The symbols move the nodes like this.
u: MG->RN, ZM->RQ, BM->ZT, QL->LZ, LC->MB, MQ->MG, HQ->DJ, JH->RC, NG->FG, TM->CJ, CG->BF, MC->PP, HF->JL, NH->JF, BD->SL, SC->QD, QQ->CC, NZ->RG, SM->SQ, TJ->RL, DC->SF, TT->CZ, BF->MH, JG->LF, HZ->DN, HL->DT, FH->LG, PQ->JB, LP->JR, SN->TT, DJ->GG, HT->TM, BH->PG, JN->HL, RZ->FZ, DP->CR, GS->RD, FS->CJ, CJ->QN, RL->FG, TQ->DP, GL->JH, TL->QT, LM->GM, GM->FQ, FL->CQ, HH->ZM, CR->MS, GT->HP, RN->FS, RQ->TD, GZ->JN, RG->SQ, TB->RQ, CZ->BH, MB->DC, MJ->FD, DN->CG, NM->TQ, HB->NS, LZ->TL, HN->CG, JR->MQ, SF->TJ, PN->DG, BZ->LM, CQ->DR, FD->QL, CD->CQ, MZ->BQ, JF->TN, JL->DG, GH->MH, LG->NH, ZJ->JN, MH->RZ, BQ->BH, ZR->QZ, MS->MC, DL->HQ, GR->ZR, GG->TJ, FQ->JJ, CC->HZ, FZ->MF, PB->FB, ZT->PN, GJ->BZ, SL->HT, BG->DR, QN->CD, RC->TN, DG->PB, ML->BF, QT->NG, DR->HH, RD->GJ, LF->BD, PG->RR, BC->RN, TN->SC, QZ->GT, JJ->NZ, HM->FQ, HP->LP, QD->DD, JB->FH, SQ->DL, FG->QQ, NS->SC, DD->GZ, RR->GR, DT->LC, TD->TT, CN->FZ, FB->MC, MF->BM, PP->GH
x: MG->CD, ZM->RG, BM->FZ, QL->MJ, LC->HL, MQ->RC, HQ->QL, JH->TM, NG->TL, TM->SL, CG->LC, MC->PB, HF->JL, NH->FH, BD->MZ, SC->RC, QQ->NG, NZ->FQ, SM->CN, TJ->RC, DC->LC, TT->RQ, BF->SN, JG->MZ, HZ->QQ, HL->GZ, FH->PQ, PQ->TJ, LP->NS, SN->GM, DJ->DL, HT->BD, BH->TT, JN->DD, RZ->NZ, DP->PP, GS->NZ, FS->ZR, CJ->RN, RL->SF, TQ->GJ, GL->HT, TL->QL, LM->MC, GM->QQ, FL->CD, HH->BG, CR->TQ, GT->PN, RN->BG, RQ->HH, GZ->QQ, RG->JJ, TB->HB, CZ->TD, MB->DT, MJ->NH, DN->CC, NM->GT, HB->NM, LZ->FD, HN->FQ, JR->TB, SF->MB, PN->BM, BZ->RD, CQ->QN, FD->JF, CD->CJ, MZ->CQ, JF->HT, JL->GH, GH->DJ, LG->JB, ZJ->CG, MH->ML, BQ->FL, ZR->FB, MS->RQ, DL->SM, GR->PG, GG->FG, FQ->JL, CC->GS, FZ->MH, PB->PN, ZT->MF, GJ->TD, SL->LF, BG->TQ, QN->FS, RC->GL, DG->ZT, ML->GH, QT->PQ, DR->MS, RD->RG, LF->BQ, PG->LF, BC->HP, TN->JH, QZ->GR, JJ->NZ, HM->PN, HP->QZ, QD->TN, JB->DT, SQ->ZJ, FG->QT, NS->BC, DD->QT, RR->BH, DT->JN, TD->ZM, CN->DN, FB->DG, MF->RZ, PP->FB
j: MG->LP, ZM->BG, BM->RZ, QL->JF, LC->JN, MQ->TB, HQ->SM, JH->HT, NG->LZ, TM->BD, CG->PQ, MC->DG, HF->DJ, NH->JB, BD->BQ, SC->JH, QQ->QT, NZ->HM, SM->CG, TJ->MB, DC->DT, TT->HP, BF->BM, JG->FL, HZ->FQ, HL->DD, FH->RL, PQ->SF, LP->HB, SN->LM, DJ->MJ, HT->LF, BH->TD, JN->QD, RZ->FZ, DP->MC, GS->JJ, FS->MQ, CJ->MG, RL->DT, TQ->FB, GL->SL, TL->FD, LM->RD, GM->GJ, FL->QN, HH->MS, CR->PP, GT->GR, RN->JR, RQ->DR, GZ->SC, RG->FQ, TB->BC, CZ->RQ, MB->HL, MJ->LG, DN->FQ, NM->QZ, HB->HP, LZ->MJ, HN->BZ, JR->TT, SF->LC, PN->MS, BZ->GS, CQ->CJ, FD->NH, CD->FS, MZ->CD, JF->HT, JL->GG, GH->BF, LG->PQ, ZJ->DN, MH->SN, BQ->CQ, ZR->CJ, MS->TQ, DL->FG, GR->BH, GG->DL, FQ->HF, CC->NG, FZ->BF, PB->ZT, ZT->FZ, GJ->SQ, SL->PQ, BG->DP, QN->RN, RC->DT, DG->GR, ML->GM, QT->QL, DR->CR, RD->NZ, LF->MZ, PG->ZM, BC->JG, TN->GL, QZ->RR, JJ->JL, HM->GH, HP->ZR, QD->SC, JB->TJ, SQ->CN, FG->TL, NS->NM, DD->TN, RR->CJ, DT->GZ, TD->HH, CN->HZ, FB->PN, MF->MH, PP->PB

In the rows, 60 stands for zero.

The rows follow the links: the fewer symbols apart two nodes are, the more alike their rows tend to be.

Rows of some nodes; one shown again gets a slightly different row:
CC	[  57   58   64   57   61   85   57   83   52   39   77   67   41   58   59   48   34   51   62   61   51   86   43   85   86   81   53   93   71   74   44   21   29   37   38   75   59   63   63   56   96   55   69   56   69   64   63   42   64   21   65   53   90   54   95]
BQ	[  37   30   74   96   67   78   36   77   52   74   67   58   47   51   49   67   94   70   46   65   54   48   85   63   46   64   56   11   43   78   69   81   78   75   64   43   31   36   81   64   61   92   57   76   62   54   59   86   78   64   53   63   60   58   43]
GS	[  46   75   52   40   68   85   59   93   58   51   80   54   28   66   66   31   40   60   76   54   55   80   49   83   79   94   48   79   75   72   42   31   48   35   43   64   47   70   54   70   93   56   60   53   59   52   66   51   76   34   72   39   77   60   92]
MZ	[  40   31   80  103   66   79   29   78   47   76   64   61   45   50   45   70   94   64   43   64   55   46   84   61   49   61   65   14   49   76   67   75   71   76   57   48   33   36   84   64   60   90   62   72   63   52   54   88   77   60   57   66   63   54   41]
QT	[  80   26   62   86   45   59   65   37   64   50   72   94   77   57   53   87   30   46   43   70   43   76   51   69   65   41   50   87   47   77   63   31   38   62   57   62   80   45   73   39   61   46   75   84   75   75   63   30   51   37   41   81   81   58   77]
FS	[  64   56  101   84   53   74   36   74   31   52   43   53   53   40   39   79  111   67   43   71   67   47   73   42   53   62   90   40   55   55   59   74   51   70   48   56   51   48   70   48   67   90   69   43   64   72   41   98   40   54   60   75   76   47   45]
QD	[  60   75   47   50   35   53   23   43   37   53   51   62   65   49   83   48   27   42   79   70   58   45   61   42   71   43   67   33   51   53   69   65   48   34   65   90   79   68  116   73   71   46   69   29   70   66   67   46   43   65   53   39   40   67   51]
RL	[  35   75   83   61   45   54   60    7   80   61   38   60   64   75   78   61   41   36   20   73   45   53   42   51   49   40   48   67   40   69   84   83   47   65   94   50   69   49   52   44   52   83   62   68   40   65   74   73   44   43   63   63   54   82   66]
BG	[  55   91   48   46   57   42   70   68   55   74   64   48   29   59   49   47   70   73   86   79   53   77   83   44   27   70   69   77   77   74   49   56   96   75   61   37   55   68   48   64   28   49   40   78   40   22   71   87   46   91   67   38   55   66   61]
TM	[  51   24   50   95   61   68   22   68   46   76   74   71   62   46   60   68   60   59   65   58   53   43   88   62   56   51   54    2   44   73   72   68   74   66   59   67   47   42  116   77   60   62   63   69   77   56   61   59   84   73   44   59   45   59   40]
JG	[  46   32   84   99   62   79   30   78   42   67   60   63   53   42   46   73  102   66   44   64   56   45   85   56   50   61   66   12   45   72   69   78   69   71   55   47   35   39   82   59   65   92   64   62   65   64   50   91   68   58   55   67   69   54   40]
LC	[  27  100   78   43   44   53   45   20   67   59   31   44   51   71   91   45   41   31   38   76   53   44   43   43   59   48   61   57   47   59   79   86   44   50   90   59   69   63   65   56   63   82   61   43   35   59   71   79   41   42   70   47   48   82   67]
SN	[  58   55   35   26   88   60   99   72   91   67   71   50   71   79   77   37   58   75   68   23   74   62   38   86   72   77   31   59   63   45   57   67   74   50   66   53   48   74   11   66   72   48   49   60   56   67   64   34   91   64   69   65   50   62   57]
GM	[  50   67   41   27   85   75   82   86   81   56   77   52   50   73   70   31   38   65   75   37   60   73   40   89   83   88   39   84   78   59   45   36   54   41   49   63   50   74   31   71   85   47   52   57   55   58   65   36   90   45   74   48   64   58   82]
BZ	[  41   80   45   34   69   83   63   91   62   55   80   51   27   65   69   27   40   60   80   56   53   80   52   85   75   95   45   76   76   73   42   33   55   37   46   61   46   69   51   72   90   56   57   54   52   46   71   53   75   40   74   34   72   62   91]
SQ	[  44   74   63   44   64   86   67   83   62   49   72   56   35   64   63   37   39   49   62   56   52   83   40   88   84   87   47   90   68   72   47   32   35   36   47   64   52   65   44   58   94   61   63   53   58   59   67   49   67   23   76   47   86   59   96]
NZ	[  49   74   47   38   78   80   67   93   65   56   81   50   31   71   66   34   40   58   71   45   59   73   47   87   81   93   49   78   80   64   41   33   46   37   41   71   45   73   44   75   89   53   60   49   60   52   60   44   86   34   76   38   70   56   87]
SL	[  42   21   46   95   62   65   30   64   55   79   78   75   67   52   63   66   55   58   62   57   50   45   85   63   55   47   43    4   43   76   78   73   78   68   67   62   45   43  106   73   57   61   60   79   71   55   67   57   85   72   45   55   43   61   40]
FL	[  45   39   94   97   63   80   33   77   44   68   57   57   42   49   41   77  104   63   35   70   57   44   83   56   51   64   74   27   53   71   63   76   60   79   53   50   35   37   78   60   60   97   63   61   59   59   47   96   66   53   59   67   69   52   48]
JB	[  42   50   73   72   52   50   70    9   89   69   50   70   75   78   74   73   46   46   24   69   43   55   47   58   45   37   39   63   31   71   87   84   60   76   96   41   66   45   49   38   44   75   57   88   45   68   76   65   54   52   56   77   56   80   60]
PP	[  72   79   45   62   71   27   68   64   54   77   47   40   43   68   29   69   51   44   76   62   69   55   67   51   49   52   87   94   98   47   37   42   56   83   44   69   72   69   61   77   16   44   52   68   58   22   41   68   58   83   64   50   41   46   62]
JJ	[  47   73   51   44   72   84   62   96   57   55   75   50   28   65   62   32   43   54   74   53   57   79   47   85   84   92   49   79   76   68   39   32   39   34   40   69   44   71   51   71   89   58   61   52   61   48   60   50   76   33   78   39   73   54   90]
QZ	[  98   68   68   40   41   54   66   63   39   33   52   62   88   32   55   69  102   93   77   62   80   62   70   33   53   54   85   54   54   38   57   70   76   53   53   57   75   73   45   45   62   54   58   31   69   86   51   61   23   84   52   72   71   54   40]
QQ	[  68   51   62   66   49   76   59   64   52   42   73   79   50   60   61   57   24   42   53   68   49   82   36   78   79   63   52   96   60   72   49   25   26   40   47   77   74   57   75   48   88   46   78   62   73   70   62   35   54   19   59   64   86   55   91]
RZ	[  66   43   42   43   96   52   91   64   92   71   59   45   87   80   61   63   57   60   52   19   76   40   38   81   78   59   51   63   73   30   58   68   52   65   62   68   51   71   21   73   52   53   53   57   61   70   46   31   96   65   62   71   38   49   48]
HN	[  40   81   56   35   70   86   61   85   61   49   72   47   27   69   73   31   37   51   68   55   52   79   42   84   81   92   48   79   71   70   45   36   41   34   48   66   48   67   50   70   94   62   59   49   53   53   68   56   74   30   78   38   75   58   93]
HZ	[  56   68   63   51   64   85   57   85   56   44   73   63   36   62   63   44   38   47   60   55   55   79   40   85   88   85   56   88   71   68   42   29   25   36   37   73   55   66   56   65   97   59   72   47   67   66   57   45   66   20   73   50   84   52   94]
MB	[  30   98   81   44   43   53   47   17   69   59   32   44   53   73   88   52   44   35   33   73   53   43   45   43   55   47   58   56   47   59   78   86   48   53   89   58   68   60   60   53   60   85   59   43   36   64   72   82   43   44   68   51   45   84   64]
PN	[  85   69   42   54   80   25   78   65   66   73   42   42   64   69   35   73   58   51   73   44   77   45   60   53   58   51   83   89   93   29   40   49   54   79   46   76   69   75   44   78   18   42   54   59   62   39   33   54   68   84   61   60   35   40   49]
GL	[  57   38   35   82   49   54   23   58   40   70   75   76   66   50   75   58   38   53   76   64   53   43   76   57   63   45   51    8   46   64   71   65   69   50   63   75   63   54  121   77   62   45   67   60   77   55   66   44   72   74   40   51   37   63   41]
RR	[  72   54   68   49   55   64   67   68   51   50   69   64   75   40   61   55  109  108   68   61   70   68   77   44   37   69   62   29   41   57   67   82  104   59   64   31   55   58   40   40   69   63   54   58   56   78   67   80   39   86   56   75   72   64   34]
LP	[  90   66   78   46   35   65   51   64   32   29   51   66   81   29   60   65   96   86   67   67   77   60   64   34   61   57   84   49   48   40   59   69   59   40   52   62   73   67   63   42   82   60   71   23   72   93   50   66   18   68   53   74   75   54   43]
RD	[  43   79   44   37   68   83   65   94   61   57   80   49   26   65   68   27   42   61   81   55   53   83   52   85   76   94   43   76   74   71   42   34   56   39   46   60   45   72   50   71   90   52   56   52   55   47   68   51   76   43   76   35   73   62   90]
BM	[  74   45   43   49   97   39   91   61   87   75   49   45   90   81   57   70   59   57   56   22   82   36   44   74   73   54   55   65   78   26   56   68   55   70   62   71   57   70   27   73   42   53   52   57   62   64   44   36   91   72   62   72   32   45   42]
HB	[  96   68   69   40   34   62   55   60   32   30   53   69   82   33   66   62   91   88   76   65   79   61   62   33   60   56   84   49   51   40   60   67   64   42   50   64   77   71   59   43   83   52   68   23   71   91   52   60   19   71   55   70   75   54   43]
NS	[  93   70   66   47   32   58   50   60   27   33   48   70   82   32   63   62   81   79   77   66   78   59   64   32   63   55   82   44   50   37   60   66   59   38   51   72   76   70   75   49   79   48   72   20   77   86   49   60   21   71   53   67   69   56   41]

Each walk starts at a row. The symbols on each line, taken left to right, move it on to the next node.
Each answer is a row, close to the row of the node it stands for.
[  79    8   55   93   58   54   75   47   71   60   80   95   88   61   43   89   47   62   46   60   50   75   60   70   54   38   42   74   45   77   68   44   64   77   60   55   71   44   65   43   49   46   67   98   77   69   65   32   64   61   39   87   73   55   61]
x j j u	[  43   21   56   99   66   70   29   75   52   80   77   68   55   50   55   68   70   60   56   57   52   46   87   64   51   54   49    2   44   78   71   73   77   70   61   53   37   39   98   72   58   72   62   81   71   51   62   65   87   69   48   59   50   59   40]
u u j	[  42   21   60   96   70   74   33   73   52   78   77   70   57   50   55   65   79   67   56   60   51   47   88   65   50   60   51    3   44   81   75   74   82   77   62   49   33   38   92   69   63   76   59   79   67   54   63   71   88   68   51   63   53   61   41]
[  56   60   61   40   79   82   73   80   74   47   68   52   51   74   68   49   42   49   52   39   61   67   30   90   92   83   51   87   75   56   45   36   24   45   46   73   51   68   35   65   91   61   64   48   58   73   55   39   83   22   71   60   74   50   88]
j x j u	[  81   26   61   87   51   67   67   57   63   45   77   92   74   54   41   81   36   53   48   66   49   84   49   74   70   50   47   96   53   76   56   25   39   63   46   65   75   47   69   41   63   44   71   82   80   70   61   32   53   35   48   80   89   52   81]
u j	[  81   14   59   93   51   58   73   51   68   50   75   95   81   56   37   86   45   54   49   65   48   80   56   72   64   41   44   88   46   74   61   36   49   69   54   59   77   44   65   39   53   41   69   97   86   69   58   32   58   52   41   85   83   54   70]
[  65   67   56   56   79   68   71   90   61   59   63   49   35   67   42   54   41   41   61   50   60   71   43   83   83   78   64  103   94   54   32   24   27   54   32   78   56   69   50   73   66   55   62   56   65   46   45   49   78   34   75   50   68   43   89]
u j	[  93   66   56   41   50   46   75   65   47   46   58   61   81   41   54   63  107  102   81   58   78   66   76   37   40   61   72   47   55   43   60   75   95   62   60   44   64   70   34   46   51   49   53   47   60   73   55   66   33   96   54   72   64   54   32]
j j j	[  47   81   37   37   58   51   78   61   69   74   76   53   43   65   63   37   60   84   85   71   48   82   76   55   28   75   45   62   59   79   59   63  105   68   70   29   52   66   35   58   44   50   39   83   34   32   83   75   54   90   66   41   57   78   64]
[  67    9   40   96   54   55   50   50   62   69   81   90   85   55   53   81   41   58   59   60   49   60   76   69   56   34   40   38   39   75   73   52   71   69   61   65   63   43   95   59   49   41   66   91   83   65   68   31   73   69   34   73   57   60   48]
j x x x	[  39   44   92   98   66   78   35   80   43   67   52   52   43   46   39   76  105   64   37   71   54   45   83   56   47   64   76   31   55   71   62   76   62   80   54   46   38   40   74   57   58   97   59   66   58   53   48  103   63   58   62   67   67   53   47]
u x x	[  50   79   39   31   51   55   81   60   71   63   76   61   53   58   72   34   71   94   85   65   52   83   77   55   34   75   41   54   51   76   62   68  109   56   76   28   51   68   32   53   53   49   39   76   39   46   86   68   53   85   66   44   63   79   59]
[  51   55   48   40   58   68   76   63   69   59   79   66   66   54   75   41   86  100   75   59   57   75   74   60   39   71   36   32   37   72   73   82  111   55   76   26   47   60   34   46   70   58   45   75   45   64   85   68   60   85   60   61   65   79   45]
j u	[  58   68   45   25   51   64   85   62   70   53   78   69   70   55   80   34   81  102   80   57   61   80   65   56   43   74   36   41   39   64   67   78  108   47   77   31   52   65   21   43   73   49   48   66   46   69   84   60   52   82   64   58   68   78   50]
x u x	[  44   80   39   33   57   62   77   69   70   66   82   58   42   61   73   32   65   92   87   66   48   87   72   63   35   81   39   55   55   80   62   64  106   59   73   29   48   66   33   57   60   50   42   79   36   42   87   68   60   79   65   41   62   80   64]
[  30   85   74   39   67   78   64   47   80   51   49   45   43   80   85   40   34   36   36   54   51   59   25   79   84   71   44   76   58   62   62   60   26   40   69   62   53   63   41   59   88   78   61   43   45   67   67   57   69   19   78   52   65   69   87]
x j j u	[  52   84   54   48   33   51   27   29   40   53   44   59   59   54   88   49   19   37   63   76   55   45   52   41   69   44   64   45   51   54   70   68   41   36   73   83   84   65  109   67   73   55   73   31   61   64   67   56   39   53   55   42   42   70   55]
j j u u	[  54   64   49   63   32   56   21   37   37   60   53   67   69   50   85   52   36   47   72   71   55   40   68   41   63   40   63   16   42   55   77   77   58   43   71   82   71   59  120   71   69   53   70   40   70   67   67   54   49   67   46   47   40   72   42]
[  83   12   58   91   55   58   75   48   67   54   78   93   88   58   40   90   47   58   46   63   49   78   58   72   58   41   45   85   47   77   64   35   56   74   56   57   71   43   63   40   49   42   69   96   79   71   60   32   60   56   39   88   80   53   62]
u j j	[  63   18   60   87   57   51   77   26   84   65   68   87   90   66   52   84   47   55   35   62   44   68   58   70   48   33   35   67   35   76   79   63   68   82   78   43   67   40   53   41   40   56   59  103   64   67   69   43   66   63   43   84   66   68   56]
u x	[  50   19   39   93   59   63   31   63   51   78   80   76   71   51   60   68   48   60   69   58   48   47   83   64   58   51   46   12   45   74   74   64   76   64   62   66   51   48  112   76   56   51   61   79   77   53   67   48   85   74   41   59   44   62   40]
[  40   79   50   34   69   86   65   93   67   54   78   52   26   64   68   26   45   63   76   55   49   84   50   86   76   96   43   77   75   75   40   34   53   39   46   60   44   70   48   71   91   56   56   57   51   50   68   51   75   37   75   37   75   60   92]
u x j	[  49   76   68   45   66   87   56   80   61   44   67   53   34   66   70   42   41   48   55   57   55   75   38   81   88   88   55   84   71   65   46   34   27   33   44   73   54   67   53   61   97   66   69   45   60   63   59   48   66   17   76   45   79   55   96]
j u j x	[  71   52   42   51   99   47   94   75   85   70   56   43   67   82   47   66   49   48   56   29   75   51   39   82   78   62   60   91   90   35   42   43   41   70   47   74   54   72   23   75   47   51   55   64   63   53   41   36   96   59   67   66   44   41   64]
[  53   29   68   82   56   52   79   19   90   67   63   81   84   74   62   80   51   52   27   65   45   64   52   66   46   36   35   66   33   77   82   69   66   80   87   40   66   42   43   39   40   65   58  100   53   66   72   52   63   56   49   84   64   72   60]
j j	[  31   90   84   50   45   54   53   11   76   64   34   50   56   76   86   55   45   37   28   72   50   47   45   45   52   47   54   57   43   65   81   89   49   60   91   52   67   57   53   50   56   86   61   54   33   63   73   79   44   43   69   54   49   81   64]
j u x	[  32   95   74   44   40   54   43   15   65   58   31   48   54   68   92   49   36   37   40   76   54   43   45   42   58   46   59   52   45   60   79   86   43   52   90   63   70   61   74   53   61   79   63   43   36   63   71   76   39   45   67   45   46   82   64]
[  73   11   57   91   59   54   81   41   78   59   74   92   89   62   41   91   50   58   41   59   47   73   59   73   54   38   40   80   42   75   69   45   60   79   64   53   67   41   55   39   43   49   61  101   74   68   65   38   65   57   43   86   75   57   64]
j u x	[  45   41   71   72   55   50   76   13   91   67   56   75   78   77   67   76   47   48   25   69   43   57   47   62   44   35   38   64   32   78   88   78   66   78   93   39   65   41   45   39   42   71   58   92   46   67   75   61   58   52   53   80   61   77   59]
u j	[  36   49   75   73   54   55   64   10   88   68   52   70   69   76   76   69   40   44   21   70   41   53   45   59   47   40   37   57   35   76   89   80   59   74   94   45   65   42   55   41   49   76   61   86   42   66   77   63   61   47   54   72   54   80   61]
